Below is a small trained network, with its code and all its weights. Each question gives an input and a target symbol and asks what happens when units are switched off, that is, made to give their printed mean instead of their output.

import numpy as np


def w(rows, s, z=0):
    codes = np.array(rows[::2]) - 128.0
    scale = np.full(codes.shape[1], s)
    scale[-1] = z or s
    return codes * scale


def norm(h):
    return h / np.sqrt((h * h).mean(-1, keepdims=True) + 1e-5)


def f(y):
    return y / 2 * (1 + np.tanh(0.7978845608 * (y + 0.044715 * y**3)))


def softmax(a):
    e = np.exp(a - a.max(-1, keepdims=True))
    return e / e.sum(-1, keepdims=True)


def log_softmax(a):
    a = a - a.max(-1, keepdims=True)
    return a - np.log(np.exp(a).sum(-1, keepdims=True))


def net(x, mask):
    ids = ['ΓΘΛΞΣΦΩαβεζηπτ'.index(c) for c in x.split()]
    T = len(ids)
    res = E[ids] + P[:T]
    r = norm(res)
    for j in range(3):
        rows = slice(2 * j, 2 * j + 2)
        q, k, v = (r @ M[0][rows].T for M in (Q, K, V))
        z = softmax(np.where(np.tri(T) > 0, q @ k.T / 2**0.5, -1e9)) @ v
        o = O[0][rows]
        res = res + np.where(mask[j], z, o[:, -1]) @ o[:, :-1]
    y = f(norm(res) @ A[0][:, :-1].T + A[0][:, -1])
    res = res + np.where(mask[3:7], y, B[0][:, -1]) @ B[0][:, :-1]
    return log_softmax(norm(res)[-1] @ U[:, :-1].T + U[:, -1])


Q, K, V, O, A, B = {}, {}, {}, {}, {}, {}
E = w([
[157,134,82,95,183,105],'Γ',
[73,169,123,250,28,193],'Θ',
[179,96,87,127,162,141],'Λ',
[151,107,56,111,151,118],'Ξ',
[136,238,143,200,9,143],'Σ',
[117,119,79,96,163,91],'Φ',
[155,127,71,108,132,63],'Ω',
[109,81,82,145,130,66],'α',
[57,177,154,229,61,98],'β',
[91,218,177,200,60,175],'ε',
[87,86,84,107,178,128],'ζ',
[80,226,170,122,71,177],'η',
[209,109,73,138,130,90],'π',
[66,111,75,106,151,58],'τ',
],0.012)
P = w([
[108,168,188,76,68,196],'0',
[117,175,15,83,122,169],'1',
[120,52,117,108,108,131],'2',
[153,168,160,166,228,115],'3',
[143,88,241,74,146,132],'4',
[80,142,109,226,81,106],'5',
[92,139,143,93,6,44],'6',
],0.015)
Q[0] = w([
[112,146,125,165,146,106],'H0',
[119,98,85,116,102,148],'H0',
[128,172,198,186,179,150],'H1',
[129,128,189,77,103,129],'H1',
[117,72,6,212,103,125],'H2',
[136,95,75,24,83,125],'H2',
],0.014)
K[0] = w([
[139,146,150,145,150,113],'H0',
[124,144,107,119,117,145],'H0',
[101,140,48,121,100,137],'H1',
[118,48,135,122,69,133],'H1',
[129,204,199,128,198,110],'H2',
[155,54,247,105,137,140],'H2',
],0.013)
V[0] = w([
[171,86,186,137,94,101],'H0',
[119,116,213,113,176,119],'H0',
[115,103,192,168,177,249],'H1',
[70,65,86,156,121,168],'H1',
[236,97,126,175,99,205],'H2',
[126,64,119,69,188,231],'H2',
],0.013)
O[0] = w([
[57,96,62,124,161,129,4],'H0',
[211,88,62,152,120,130,31],'H0',
[226,201,55,171,194,112,133],'H1',
[148,205,10,173,37,36,150],'H1',
[40,196,172,201,252,94,48],'H2',
[116,103,92,227,175,218,153],'H2',
],0.011,0.0034)
A[0] = w([
[142,110,91,101,45,188,5],'N0',
[84,209,160,226,46,197,24],'N1',
[155,115,71,67,168,149,185],'N2',
[114,210,155,114,8,137,171],'N3',
],0.014,0.003)
B[0] = w([
[105,206,86,65,210,140,180],'N0',
[235,127,217,152,7,97,204],'N1',
[136,21,140,134,138,71,142],'N2',
[111,91,164,232,70,132,249],'N3',
],0.016,0.014)
U = w([
[190,155,167,87,174,47,131],'Γ',
[132,143,107,64,164,179,253],'Θ',
[193,120,31,170,108,158,110],'Λ',
[112,198,233,40,135,73,112],'Ξ',
[135,97,138,109,35,28,109],'Σ',
[140,40,169,161,165,211,99],'Φ',
[164,15,130,110,144,90,99],'Ω',
[99,230,102,149,128,53,149],'α',
[162,192,219,164,61,188,142],'β',
[69,70,220,43,106,176,81],'ε',
[122,166,134,252,198,155,75],'ζ',
[31,140,46,186,70,111,133],'η',
[134,110,77,28,30,163,86],'π',
[48,159,208,154,193,138,131],'τ',
],0.015,0.0074)

Each question gives the input, a string of symbols that net reads in full, and the target symbol t.
The units are the heads (2 rows each of Q, K, V and O) and the neurons (one row each of A and B). Each row of codes is followed by its name. A weight is (code - 128) times the scale printed after its matrix; where a second scale follows, it is the last column's (O, A, B and U).
mask holds one flag per unit, heads first, then neurons. A switched-off unit (its flag False) gives its mean, the last column of its rows in O or B, instead of its output. The means were averaged over made-up inputs and are rounded, as every weight is.
A unit's drop is (log p(t) with every unit on - log p(t) with that unit switched off) / (log p(t) with every unit on - log p(t) with every unit switched off).
The circuit of an input: a set's keep is (log p(t) with only the set's units on - log p(t) with every unit switched off) / (log p(t) with every unit on - log p(t) with every unit switched off). Starting from all 7 units, units are removed one at a time, each time the one whose removal leaves the highest keep (on an exact tie, the one counted first), for as long as the keep stays at least 0.8.
circuit, biggest first: the units of the circuit, biggest drop first
most important unit: the unit with the biggest drop
k most important neurons: the k neurons with the biggest drops, biggest first
heads that matter: for each layer, one digit per head in row order, 1 if its drop is at least 0.15 and else 0, layers parted by /
input β Ω Φ β Ξ, target Θ: most important unit : H2
input ε β Ω, target Γ: heads that matter : 111
input Ξ α β Ω Ξ Ω, target ε: circuit, biggest first : (H1, N3)
input ζ π Θ β ζ Φ τ, target Λ: circuit, biggest first : (H2, H1)
input Θ Σ Ω Λ ζ, target ε: circuit, biggest first : (H1, N1)
input ε ζ β η Φ, target Σ: circuit, biggest first : (H1, H2)
input Φ β Φ η Ξ ζ π, target β: circuit, biggest first : (H2, N1)
input Φ η ζ, target Θ: 3 most important neurons : (N0, N3, N1)
input Γ β Φ, target Φ: heads that matter : 011
input Θ β τ, target α: 2 most important neurons : (N1, N3)
input α Λ Ω, target η: circuit, biggest first : (N1, N0)
input Λ β π Γ Λ π, target Φ: circuit, biggest first : (H1, N1, N3)
input ε τ Σ π, target π: heads that matter : 011
input β ε Ω τ α ζ, target π: 2 most important neurons : (N0, N1)
input α Ω ζ, target η: circuit, biggest first : (H1, N1)
input Ω τ Θ π Θ Γ, target τ: circuit, biggest first : (H1, H2, N1)
input τ η Ω Ω, target Ω: most important neuron : (N1)
input Θ ε Ω, target α: circuit, biggest first : (H2, H1, N1)
input π Ξ π ε Ω, target τ: heads that matter : 001
input Ω β Φ, target ε: heads that matter : 010
